Here is a tiny trained network, its code and every weight. The questions are about switching its units off for an input and a class, where a switched-off unit gives its printed mean instead of its output.

import numpy as np


def w(rows, s, z=0):
    codes = np.array(rows[::2]) - 128.0
    scale = np.full(codes.shape[1], s)
    scale[-1] = z or s
    return codes * scale


def norm(h):
    return h / np.sqrt((h * h).mean(-1, keepdims=True) + 1e-5)


def f(y):
    return np.maximum(y, 0)


def log_softmax(a):
    a = a - a.max(-1, keepdims=True)
    return a - np.log(np.exp(a).sum(-1, keepdims=True))


def net(x, mask):
    res = np.array(x, float).reshape(1, 8) / 4 @ E
    u = 0
    for l in range(2):
        y = f(norm(res) @ A[l][:, :-1].T + A[l][:, -1])
        res = res + np.where(mask[u : u + 3], y, B[l][:, -1]) @ B[l][:, :-1]
        u += 3
    return log_softmax(norm(res)[-1] @ U[:, :-1].T + U[:, -1])


A, B = {}, {}
E = w([
[192,141,230,150],'x0',
[128,130,129,128],'x1',
[124,120,132,120],'x2',
[1,137,203,161],'x3',
[164,242,131,14],'x4',
[121,127,132,125],'x5',
[132,133,126,128],'x6',
[125,133,128,137],'x7',
],0.0033)
A[0] = w([
[44,238,177,35,4],'0.n1',
[3,235,204,65,13],'0.n2',
[73,157,26,140,198],'0.n3',
],0.0041,0.003)
B[0] = w([
[197,44,68,164,197],'0.n1',
[195,2,70,220,208],'0.n2',
[95,86,80,85,252],'0.n3',
],0.0062,0.0027)
A[1] = w([
[122,206,135,48,177],'1.n1',
[194,121,204,155,252],'1.n2',
[2,134,192,168,126],'1.n3',
],0.0053,0.0014)
B[1] = w([
[74,253,143,54,174],'1.n1',
[169,150,196,219,251],'1.n2',
[51,237,168,22,212],'1.n3',
],0.005,0.003)
U = w([
[117,35,46,130,220],'0',
[203,96,187,200,249],'1',
[1,120,133,108,129],'2',
[68,151,248,157,60],'3',
[130,180,75,17,43],'4',
[196,227,189,88,1],'5',
],0.014,0.0016)

Each question gives the input, the list of numbers given to net, and the class t.
The units are the neurons (one row each of A and B). Each row of codes is followed by its name. A weight is (code - 128) times the scale printed after its matrix; where a second scale follows, it is the last column's (A, B and U).
mask holds one flag per neuron, layer by layer. A switched-off neuron (its flag False) gives its mean, the last column of its row in B, instead of its output. The means were averaged over made-up inputs and are rounded, as every weight is.
A unit's drop is (log p(t) with every unit on - log p(t) with that unit switched off) / (log p(t) with every unit on - log p(t) with every unit switched off).
The circuit of an input: a set's keep is (log p(t) with only the set's units on - log p(t) with every unit switched off) / (log p(t) with every unit on - log p(t) with every unit switched off). Starting from all 6 units, units are removed one at a time, each time the one whose removal leaves the highest keep (on an exact tie, the one counted first), for as long as the keep stays at least 0.8.
circuit, biggest first: the units of the circuit, biggest drop first
top k neurons: the k neurons with the biggest drops, biggest first
k most important neurons of layer l: the k neurons of layer l with the biggest drops, biggest first
drop of u: that unit's drop, to one decimal
input [-2,1,6,7,2,5,7,-7], class 0: circuit, biggest first => [0.n2]
input [6,-8,7,1,-6,5,-6,-7], class 3: circuit, biggest first => [0.n2 1.n3]
input [-8,-1,-1,7,3,3,7,-2], class 0: circuit, biggest first => [0.n2 0.n1]
input [-4,-3,3,2,7,0,-7,-4], class 0: top 2 neurons => [0.n2 0.n1]
input [-5,3,-7,5,8,-6,3,-3], class 0: 2 most important neurons of layer 0 => [0.n2 0.n1]
input [7,-4,6,5,2,3,7,1], class 1: top 2 neurons => [0.n2 0.n1]
input [2,6,5,2,-6,-3,7,7], class 3: top 4 neurons => [1.n3 0.n2 0.n3 0.n1]
input [1,-6,1,8,2,-6,-1,1], class 1: top 3 neurons => [0.n2 0.n1 0.n3]
input [1,-6,-6,8,6,7,-7,-2], class 1: 2 most important neurons of layer 0 => [0.n2 0.n1]
input [1,5,4,5,2,-4,2,3], class 1: 2 most important neurons of layer 0 => [0.n3 0.n2]
input [4,5,-1,6,8,8,-2,-3], class 1: drop of 0.n2 => 0.7
input [7,6,-2,7,5,-1,7,0], class 1: drop of 0.n1 => 0.2
input [-6,-7,1,4,1,6,4,-1], class 0: drop of 0.n2 => 0.4
input [1,-5,-4,2,3,0,7,8], class 1: top neuron => [0.n3]
